[  5  -2 -47 -15  -9   3  29  12 -21  24 -18 -53  15 -48  -5  46 -19   6
  12  39  28   3 -25  26  39  48  14   8 -10  -7 -12 -11  32 -39  10]	(17)
[-23  17  45 -58  -2   0 -13 -20  41 -11 -20 -40  14 -71 -18   1 -16  -2
 -48   0  -8   4  12  15  18 -17 -17   8 -49  12 -17  -4   1 -59   8]	(11)
[ -9 -30  10  23 -34 -52 -11  55  50 -54  37  21 -38  16   5  -2 -78  15
 -27   6 -12  11  35 -25 -33  24  13 -13 -14  -9   7   8  47 -10  25]	(55)
[ 37  71 -23 -27  35  -9  27  42  -7 103 -12 -22  42 -22 -43  11  27 -27
 -16 -18 -10 -35 -47 -35  20  57  21  34  -6 -19  20   2  33 -70  39]	(11)
[ -5 -25  25  18  14  13  34 -14 -39 -33  49  10 -24 -14  27  30  58   8
  56  36 -11   9  35 -11  15 -35  31 -48  41  35   1 -16 -17  30 -18]	(3)
[  1  32  17 -32  16  -6  40   0 -22  25  -1  -4  20 -69  -4  23  38  31
  28  -7  26 -40   0 -18  20 -24  35 -44  26  -8  23 -10 -25 -32 -34]	(186)
[  9  13  37 -12  -6 -17  -5 -20 -36   5  57  -5   6 -34  15   6  20   0
  17   2 -23 -49 -14  18  25   9  36  -8 -21 -13  10  31   7   0 -41]	(149)
[-14  -1  31 -13  39  10   5 -50 -27  10  -5  21   7   5 -20  -1  -4  43
  -2 -17  -8  11 -14   0 -16 -13  29 -13  10 -10  10  -9 -41  10  -5]	(168)
[ -4  61 -25   5 -10 -16  39 100  32  27 -25 -24 -18  12  22  28 -40 -20
  -1  -3   6  -4  15 -68 -11  34  -7   2   7  -4  -1   5  15  -2 -12]	(11)
[ 16  35  59   7 -18 -22  52 -13 -14 -21 -17  13 -28  16  38  17  39  27
  48  -3 -23 -18  11  31  23 -10  16 -26  13   5 -38  -1 -34  14  -2]	(149)
[-24 -44  -7  28 -37   3  34 -12 -13 -44   5  16 -16   6  30 -75  38   7
  39  -2  40 -27  10  32  24 -61 -58  -7  12  -2  10 -29  -4  51 -20]	(5)
[ -4   0 -39  -9 -50 -23  33 -44  41 -72 -53  32 -51   8 -42  27 -28 -12
 -16  -9  14 -31  20  30  43 -35  18 -73 -31 -20  10 -21  55  26   0]	(55)
[ 10  25  14  -8 -33 -33 -42 -29 -27  -7  37  12 -31 -31  31 -29  62  17
  -1 -34 -30 -45  52   1  15  18  -7 -13 -12  -3   4  45  12   3 -22]	(149)
[ 31 -15  14 -17  -5 -33 -11 -46 -22 -12 -22   4  20 -53  -6 -17  64   0
  -7  -8  18 -29 -11  39  40 -36   9 -27 -24   0  32  13   7  23 -24]	(149)
[ 48   4 -27  -9  14   1  54  88  -4 -20  36  30  -7 -17   4  -9  21 -16
  20   3  35  -7   5  -8  64  32  -1 -28  25   5  41  34 -10  33 -29]	(5)
[  1  10   2  18   3  19  60 -53 -14  50 -54 -11  18 -44 -13 -10  48 -17
 -53  40  16 -44   4 -17  -1   8 -33 -23 -12  -6  47 -17   0  11 -68]	(168)
[ -5 -75  46  25   9   5  -9  -3 -17  -7 -50  -6  26  -4   2   1  31  51
  -9  21  58  48   9  14 -41 -19  -2  -4  -1 -21 -32   4   8 -16 -19]	(149)
[ 11   2 -22  -1  -2 -71  10  32 -60 -10  24   3 -38 -78  -2  28  25  15
  27 -52  11 -18  25  10  17 -23  41 -34  44  12  47   3   7 -10   8]	(168)
[  3 -24  35  37 -21 -12 -31  12 -67 -25  41 -28  14 -56  27  -6  30  -4
  67  17 -36 -23 -28 -44 -46  10 -11 -20  12  34  30  29   3  47 -15]	(55)
[  5  10  -1 -26  50  10 -10 -31 -31   5 -13  -9  -2 -28  -7  23 -15  15
 -15   9  52  21 -28   6  25   8  28   5  -4 -12 -11  14  18 -23 -27]	(102)
[ 33   7   5   8  24  13  -4  38  -7  32 -18   9  12  -5 -12 -11  45  10
 -66  10 -11 -41  27 -36  12  25  13 -42 -18 -28  35  23 -35  -1  -7]	(17)
[-27 -28 -42  -9 -33 -35  36  90  31   3  42   6  23 -28   6  13  15 -32
  39   5  14  -6  36  10  38  -3  45 -37  22  10  50  -8  -2   7  -8]	(17)
[-15  13 -36   6  26  35   7  51 -21  61 -16 -21 -14 -19  54 -26  19 -31
  13  27  34 -13  17 -29  48  16  48  16  -5 -26  17 -17 -50  37 -86]	(102)
[ 11  28  18   5  15  10  38  -7  -7  -8   7  13 -45  -8  39  22  63  11
 -17 -13  31 -12  83  11  33 -10  32 -54  21   0 -25  44 -16  15 -42]	(11)
[ 29  -5  11  -4  16  36  30  23  35   7  11  44  14 -17   6 -27  50 -27
 -14   6  59 -11  25 -17   2  -2  14 -12   7   6  -5  31  -3 -14 -54]	(55)
[-24 -20  49 -13  10 -32  23   4 -48  -2 -29  -8  18 -33 -42  -1  63  33
 -13  15   8   4  -8  29  41  45 -11 -18 -20 -47  43   9   5 -63 -15]	(55)
[  7 -11  19 -42  51 -25 -11  47  -6  11   8  -9   5 -56 -26  29   7  17
 -30 -15  22  16   2   7  49   2  72  -9  -8  -2  16  -4   1 -40  39]	(102)
[ 31 -19  15  -5  30  -1  22  68 -28  21  -7   5  41 -41  -8 -31  46  18
  -9 -14   5  -8 -12 -49  31  10  30 -29 -11 -23  66 -10 -17  39 -33]	(186)
[  5 -27 -86  31 -32 -15  33  60   6 -15 -54 -31 -42 -18  16  30 -12 -28
 -12  14  27  37  71 -16  14 -14  21 -22  22  38   5 -28  16  55  17]	(168)
[ 44  21  26  16  12  50  54  53 -15   1  30   7 -37   4  16   3  45 -17
  -1   0  -4 -34  10 -27  34  31 -21 -10  -2  -1 -22  19  19  13 -12]	(5)
[-35  -1  90   5 -12 -26 104  32 -39 -42  40 -52  53  27  47  -8  15  16
  45 -32   6  47 -11  76   0 -33  20  30  10  33 -38  -7  -9  65  33]	(3)
[ 23   9  26  19  10  -7  59   4  -4 -26  11  14 -38 -23   4  33   2  40
  10   4  15 -21 -16  20   0  12   6 -16  40  35  -6 -20 -20 -14  42]	(3)
[ 61   5   5 -40  -4 -84 -39  -6   4 -15  62  37  84   1  10  39 -12 -45
 -10 -15 -38  -2 -18 -32 -22 -27 -30  28  -1  30  44  21  47 -17 -45]	(186)
[ 21  -6  24  24 -10   3  51  47  13 -16 -20 -12  -6   1 -24  27  -2  17
   8  15   1 -11 -32   5   5  60  -3 -28  -1  13 -14  16  33  13  64]	(5)
[ -4 -23 -20   6   1  15  32  51 -54 -17  69  11   6 -20  13  40  27  12
  20  -6  14  10  42 -29  11  25   5 -18  43  21   8  32   5   5 -40]	(11)
[ -2 -39  18 -19  11   5   9   8  24  26  36  25  18  17 -13  16  21  27
   9 -39  30   3  18  30   7  -3  30 -10  -9 -53 -12   6  44 -17  -8]	(11)
[  6  -9  -8  -9 -13  -3  14   9  19  20 -14  23  50   6   6 -11  12 -26
  16   9   6 -26   9 -24  -8 -54  15 -11   1  -2   7 -34  -9  18 -30]	(102)
[-11  28  34  27  -8 -20  29  39  -2   4  -6 -18  14 -15 -28   4  17 -56
   7 -45   2 -22   1  56 -28 -53  20 -34  35   4  36  29 -42   1   8]	(11)
[  2 -13 -28 -38   9   4 -16 -19   3   1 -28   0  40 -16  -1  15  55  22
  -3  -2  23  13  27   1  30   4  14 -44  -5  10  14  24 -14  41  -1]	(17)
[ -6 -13  32  35   2  33  27 -19 -32   7   9   2 -10  -7 -39  38  52 -13
  39  33 -44 -42 -25   5  10  13  -6 -64  19  -8  37  -1  -9   2  -7]	(11)
[ 21 -25  -1  23   2 -11 -15  32 -11 -61  40  33 -59  24  35  43 -21  25
  20  -8  -3 -29 -20  20  36  30  -9 -15  12  10  11  23 -25  40 -13]	(11)
[-26  14  55  19   9  60  -5   6 -57  -9   4  22   3  24 -16  -1  73  20
  11 -24 -31 -25 -17 -42 -27  73 -26 -20   3   6 -10  64 -16  18 -42]	(168)
[  10   41   28   39  -13   13   22   10  -40  -81   37    7 -113   13
   30  -69  -42   29   36    3  -52  -63  -44   -7   66    0    1  -19
  -14  -18   -8  -30   -8   23   14]	(186)
[-16  44  64 -14  19 -36  50  42 -13   2  10  16 -14  -4  26   7  39  60
  12 -48  28  -9   8   9   5   9   3   0  44  14  -2  20 -57 -23  15]	(149)
[ 27  22  20  15  22 -54  49 -12 -19  41 -14   0 -17 -50  -1  19   5  41
  19   1  -7 -22 -44  34  17  41  43 -23  25  -9  33 -26 -14 -34  49]	(17)
[-38 -18  35   9  31   7   8 -14 -21  17  66 -16 -71 -59  -4  26  31  29
  14 -17  11 -21 -13  15  23  37  23 -24   2 -20  48 -11  44   2  -5]	(3)
[ 12  34  -2 -17 -13 -30  34  16  18   8  91  14 -10 -25  57  -6  12  -3
  37  -8  -8 -68  11  -4  47  -5  55   7   3  25 -25   3  20  -7   8]	(11)
[-42   1   1 -24  43 -17 -35 -48 -45  24 -23 -12  -8  -3  -5  40  54  31
  -2   2  12  21  18 -12  18   8  43  -6   0  -8 -11  14  11 -30  -6]	(168)
[ 50  61 -18 -40 -21  -1  92 -33 -26 -61  94  43 -24 -64  17  32 -28 -64
  35 -28   3 -30   4  17  42 -68  37  17  33  78 -63  -8  52 -57 -40]	(168)
[-25   0  54   1  11  18  33   5 -37   6   1   0  18 -47  -5 -14  63  25
  27 -33  17 -17 -12   4  -1   2  24 -54   2 -20  19  23  -6  16 -37]	(17)
[ 27 -41   5  17 -14 -21   5  -8  -9 -23 -32  13  17 -19  -3  36  45  69
  44   5  18  -8 -14 -10 -23   7   0 -66  24  18 -11   6  30  21  56]	(17)
[ 69 -33   7  49  -2  -5 -10  57 -19  16 -34  -4  -6   8   8  15  36 -29
  20   4 -18  -8  12 -14 -28 -31   7 -30   9 -17  12  -5  -1  43  -2]	(168)
[ 44 -27  66   7  20  30  11  27 -45   6  37   0  13 -60   9 -36  48  36
  34 -75  -1 -16 -43   5 -16 -19 -42   9  22   6  34 -21 -22  34   8]	(186)
[ 25  22  57 -31  13  -3  33  24 -31  39  47  10  64 -51   4 -18  57  36
  12 -22   4 -23   7 -43 -36 -30 -14  27  38  31 -15  -2 -30 -70  16]	(149)
[ 43  -2 -15 -25  13  16  -5  18  19  51   1  -9  58 -45 -18  -9  37 -12
  43  -3   2  -4 -36 -18   7  20  14  -8  11  11  40  -4   0  22   9]	(186)
[-23 -13  58  33  13  -2  50 -26 -22  31 -18   9  17   2 -16 -34  48  24
  64  25 -19  -2 -32  10 -14   1  13 -31  27 -18  18 -28 -27   3  21]	(5)
[-26 -21  21  32   1  13  33   8 -31  17  13  22 -11 -22  -1  13  77  -4
  16  10   0 -45  15 -23   3 -14  -8 -28  28   3  21 -18  -9 -34 -36]	(11)
[ 61  36 -47 -15   8 -28  -4  44 -75 -12 -21  37  63  40 -18   7  16  13
 -21 -43  34   3  15 -14 -28   0  -8  16  30 -28   2  56 -26 -26 -50]	(3)
[  12   35  -53   11  -16  -23    3  102 -114   37   38  -56    5  -29
   33   11   43  -58   -4  -19  -45  -65   -1  -29   55   40    1   59
   -9   11   38   10  -16    6  -31]	(168)
[ 36 -36 -18   0 -21  36  26  15 -48  12   3 -17  70  -5 -76  68  17 -29
   4 -28  20   2   8  33 -27 -32  38 -53   5 -37  10  37  46  27 -25]	(149)
[-27  -1  -7  -8 -22  -1  12   4 -53 -12  29 -19   2  -6 -13   1  17  11
  25 -20  -3  -7  39 -10   5  -9   5 -45  -2 -46  34  18  21  37 -34]	(55)
[ 20 -13  19 -29   2 -22  15  18   2 -11  51   8 -37 -48  57  22  23  15
  27 -15  -6 -17   4   7  64  17   5  36 -15  33 -31 -26  20 -12  14]	(5)
[ 35 -17 -42 -12  -6   6 -17  25  39  35  -6 -56 -24 -72  27  -6  -4  29
  26  24  33 -37   0 -31  34 -11  11 -27 -17 -14  21 -41  39  43  33]	(186)
[ -2  82   6   4  -4 -22  52  93  48   7 -34  20 -41  32   6 -22 -39  -4
  30 -30   4   3   2 -41 -13   5  24   6  37   7 -37 -25  -4 -40  59]	(102)
[ 28  23 -17  32  16  49  -4  57  29  43 -37 -37 -23   0 -22  10 -28 -54
  -5  28 -12 -30 -34 -52 -20   9  22 -10 -12   1  -5  -7   3  22  39]	(5)
[ 27 -43   7  -7   8 -24  -7 -24 -23   4  21 -16  51 -36 -32  39  56 -18
  15  -7 -17  26  10   6 -10 -10  24 -60   7  24  55  35  50  78  14]	(168)
[-11  23  34   9  17  -2 -11  22 -36  -4  12  27 -39 -10 -42  19  45  26
 -18  -1 -38 -65 -13 -39  19  61  38 -43 -21 -37  23  20  14 -54 -10]	(3)
[-36 -25  38  -9 -17  39   7   2  42  -7  14   6 -11  38 -22  64  -5  70
  -8  20 -10  -7  61   6 -23  25   4 -68   3 -38 -43  12  -1 -38  32]	(17)
[-17  21 -45 -16 -26  -2  16   7  14  -1 -45 -30  34   1 -30  11 -33 -14
  -8  -1 -13 -20 -17 -35   3  -9 -11 -27 -22   5  32 -13  11  57  11]	(11)
